Below is a small trained network, with its code and all its weights. Each question gives an input and a class and asks what happens when units are switched off, that is, made to give their printed mean instead of their output.

import numpy as np


def w(rows, s, z=0):
    codes = np.array(rows[::2]) - 128.0
    scale = np.full(codes.shape[1], s)
    scale[-1] = z or s
    return codes * scale


def norm(h):
    return h / np.sqrt((h * h).mean(-1, keepdims=True) + 1e-5)


def f(y):
    return y / 2 * (1 + np.tanh(0.7978845608 * (y + 0.044715 * y**3)))


def log_softmax(a):
    a = a - a.max(-1, keepdims=True)
    return a - np.log(np.exp(a).sum(-1, keepdims=True))


def net(x, mask):
    res = np.array(x, float).reshape(1, 8) / 4 @ E
    u = 0
    for l in range(3):
        y = f(norm(res) @ A[l][:, :-1].T + A[l][:, -1])
        res = res + np.where(mask[u : u + 6], y, B[l][:, -1]) @ B[l][:, :-1]
        u += 6
    return log_softmax(norm(res)[-1] @ U[:, :-1].T + U[:, -1])


A, B = {}, {}
E = w([
[129,254,120,120,59,145,51,18,76,151,201],'x0',
[180,99,123,139,122,138,120,124,150,152,161],'x1',
[143,137,129,111,115,123,123,145,143,103,138],'x2',
[135,109,142,130,157,152,102,104,134,81,137],'x3',
[125,37,79,24,59,130,204,49,68,91,108],'x4',
[153,112,49,141,153,58,53,152,45,103,100],'x5',
[38,96,53,95,152,163,78,170,140,137,188],'x6',
[130,121,127,138,124,120,137,124,126,134,138],'x7',
],0.0077)
A[0] = w([
[102,71,142,41,24,177,168,75,130,126,118,87],'L0N0',
[226,182,149,148,133,145,188,123,137,111,73,159],'L0N1',
[77,147,158,86,98,182,207,98,210,137,170,2],'L0N2',
[22,105,54,97,106,179,140,190,178,157,255,38],'L0N3',
[64,128,186,153,49,230,201,122,199,116,157,20],'L0N4',
[162,143,160,129,101,83,139,122,154,109,112,29],'L0N5',
],0.0063,0.0055)
B[0] = w([
[121,139,85,177,123,160,176,119,127,126,140,250],'L0N0',
[64,82,127,116,77,160,93,153,117,135,104,253],'L0N1',
[180,172,121,76,158,135,103,162,45,97,81,173],'L0N2',
[95,78,173,165,114,172,50,80,119,76,63,196],'L0N3',
[229,125,147,40,211,101,85,183,73,250,132,204],'L0N4',
[110,131,158,175,151,147,110,105,125,101,107,109],'L0N5',
],0.013,0.0039)
A[1] = w([
[141,159,178,160,147,130,86,132,159,138,116,51],'L1N0',
[84,200,233,175,170,153,107,183,209,178,175,36],'L1N1',
[162,157,117,169,111,87,62,165,157,115,110,59],'L1N2',
[202,147,254,150,50,104,196,87,122,135,64,86],'L1N3',
[136,203,148,128,103,157,107,73,110,162,207,2],'L1N4',
[166,193,152,183,206,124,100,126,172,115,131,31],'L1N5',
],0.0083,0.0036)
B[1] = w([
[47,128,64,94,12,142,164,163,80,118,10,173],'L1N0',
[155,153,30,181,139,199,210,120,114,149,173,253],'L1N1',
[189,74,82,217,85,97,154,99,61,149,167,166],'L1N2',
[130,95,122,185,168,191,9,92,139,75,79,197],'L1N3',
[1,136,200,41,94,57,147,150,249,122,145,188],'L1N4',
[165,110,148,86,143,178,222,203,51,81,147,173],'L1N5',
],0.0086,0.0068)
A[2] = w([
[145,69,134,140,203,88,202,177,245,142,98,57],'L2N0',
[135,127,66,131,114,151,188,114,124,113,144,56],'L2N1',
[189,106,116,93,156,1,85,123,40,147,148,66],'L2N2',
[179,100,97,73,109,139,209,34,115,85,134,3],'L2N3',
[187,172,238,140,135,205,181,106,157,173,117,95],'L2N4',
[121,212,144,102,84,102,110,76,157,108,188,43],'L2N5',
],0.0098,0.0039)
B[2] = w([
[74,230,221,67,59,72,162,28,206,126,198,226],'L2N0',
[152,192,102,233,131,99,215,116,148,136,102,233],'L2N1',
[183,189,163,31,250,115,84,170,118,209,124,232],'L2N2',
[143,176,76,193,104,170,177,254,107,182,188,234],'L2N3',
[179,96,93,93,199,64,68,175,62,101,145,254],'L2N4',
[166,75,197,136,169,66,229,80,186,90,119,212],'L2N5',
],0.0093,0.0041)
U = w([
[147,149,14,220,89,193,246,182,55,150,174,2],'0',
[183,141,142,25,202,141,103,178,56,190,141,176],'1',
[81,136,202,106,65,76,193,60,195,115,163,157],'2',
[108,47,101,214,85,229,20,82,86,82,94,215],'3',
],0.012,0.00088)

Each question gives the input, the list of numbers given to net, and the class t.
The units are the neurons (one row each of A and B). Each row of codes is followed by its name. A weight is (code - 128) times the scale printed after its matrix; where a second scale follows, it is the last column's (A, B and U).
mask holds one flag per neuron, layer by layer. A switched-off neuron (its flag False) gives its mean, the last column of its row in B, instead of its output. The means were averaged over made-up inputs and are rounded, as every weight is.
A unit's drop is (log p(t) with every unit on - log p(t) with that unit switched off) / (log p(t) with every unit on - log p(t) with every unit switched off).
The circuit of an input: a set's keep is (log p(t) with only the set's units on - log p(t) with every unit switched off) / (log p(t) with every unit on - log p(t) with every unit switched off). Starting from the 12 units with the biggest drops (on a tie, the unit counted first), units are removed one at a time, each time the one whose removal leaves the highest keep (on an exact tie, the one counted first), for as long as the keep stays at least 0.8.
units of the circuit, in order: the units of the circuit, biggest drop first
most important unit: the unit with the biggest drop
top k neurons: the k neurons with the biggest drops, biggest first
k most important neurons of layer l: the k neurons of layer l with the biggest drops, biggest first
drop of u: that unit's drop, to one decimal
input [6,2,4,0,-4,-1,6,2], class 2: units of the circuit, in order -> [L1N4]
input [-4,-2,-6,6,-4,3,-5,-7], class 3: top 2 neurons -> [L0N1; L1N4]
input [4,6,-3,-1,-7,3,-8,6], class 3: top 3 neurons -> [L1N3; L0N1; L2N3]
input [6,4,-7,2,3,1,5,0], class 2: units of the circuit, in order -> [L0N1; L1N4]
input [-6,5,0,0,-2,-7,-4,-1], class 1: top 3 neurons -> [L2N4; L0N4; L1N4]
input [-5,-4,5,7,-5,3,-2,-8], class 0: top 2 neurons -> [L1N4; L1N2]
input [1,-7,1,-2,0,6,6,2], class 1: top 4 neurons -> [L2N2; L0N0; L0N1; L1N1]
input [-6,7,-1,-1,-2,6,0,3], class 1: top 2 neurons -> [L2N2; L1N4]
input [6,-8,-4,0,1,-5,1,3], class 2: top 3 neurons -> [L1N4; L2N5; L2N2]
input [-7,1,7,0,-1,-6,1,-2], class 2: top 2 neurons -> [L2N0; L2N2]
input [7,0,-8,-6,-3,6,4,-6], class 2: top 2 neurons -> [L1N4; L0N4]
input [2,2,-3,4,5,8,8,8], class 1: top 4 neurons -> [L2N2; L1N1; L0N1; L1N3]
input [-1,3,-8,8,-6,-4,-8,7], class 3: top 4 neurons -> [L1N3; L0N1; L2N3; L0N0]
input [-6,6,0,-7,4,-7,-2,-3], class 1: top 2 neurons -> [L0N4; L0N2]
input [-7,5,1,-3,3,5,-4,-5], class 2: top 2 neurons -> [L2N0; L0N4]
input [-5,2,6,6,4,-3,7,4], class 3: units of the circuit, in order -> [L0N3]
input [-6,-2,4,-6,-3,-3,-6,-5], class 2: top 3 neurons -> [L2N0; L0N3; L0N2]
input [7,-6,-6,3,-5,1,-6,1], class 2: top 3 neurons -> [L1N4; L2N5; L0N3]
input [8,6,-1,-2,-5,-8,8,-1], class 1: 2 most important neurons of layer 2 -> [L2N4; L2N0]
input [-3,7,5,3,-4,-4,5,0], class 3: 2 most important neurons of layer 0 -> [L0N3; L0N0]
input [3,4,5,3,0,0,8,7], class 3: most important unit -> L0N3
input [7,-2,5,-2,1,-6,-8,6], class 3: 3 most important neurons of layer 0 -> [L0N1; L0N5; L0N2]
input [5,-2,7,-5,3,-7,5,-3], class 1: 2 most important neurons of layer 0 -> [L0N4; L0N2]
input [1,5,-2,8,3,-6,7,-5], class 3: 2 most important neurons of layer 0 -> [L0N3; L0N0]
input [-4,1,-1,-2,-3,-3,-1,8], class 2: drop of L0N1 -> 0.1
input [-3,-3,-5,2,-2,-6,7,0], class 3: drop of L2N2 -> 0.3
input [3,2,-5,-3,4,-8,-3,-5], class 1: drop of L0N4 -> 0.4
input [4,-1,7,5,5,1,-8,1], class 3: drop of L1N3 -> 1.5
input [-5,3,-2,-5,-1,6,-5,-6], class 1: most important unit -> L2N2
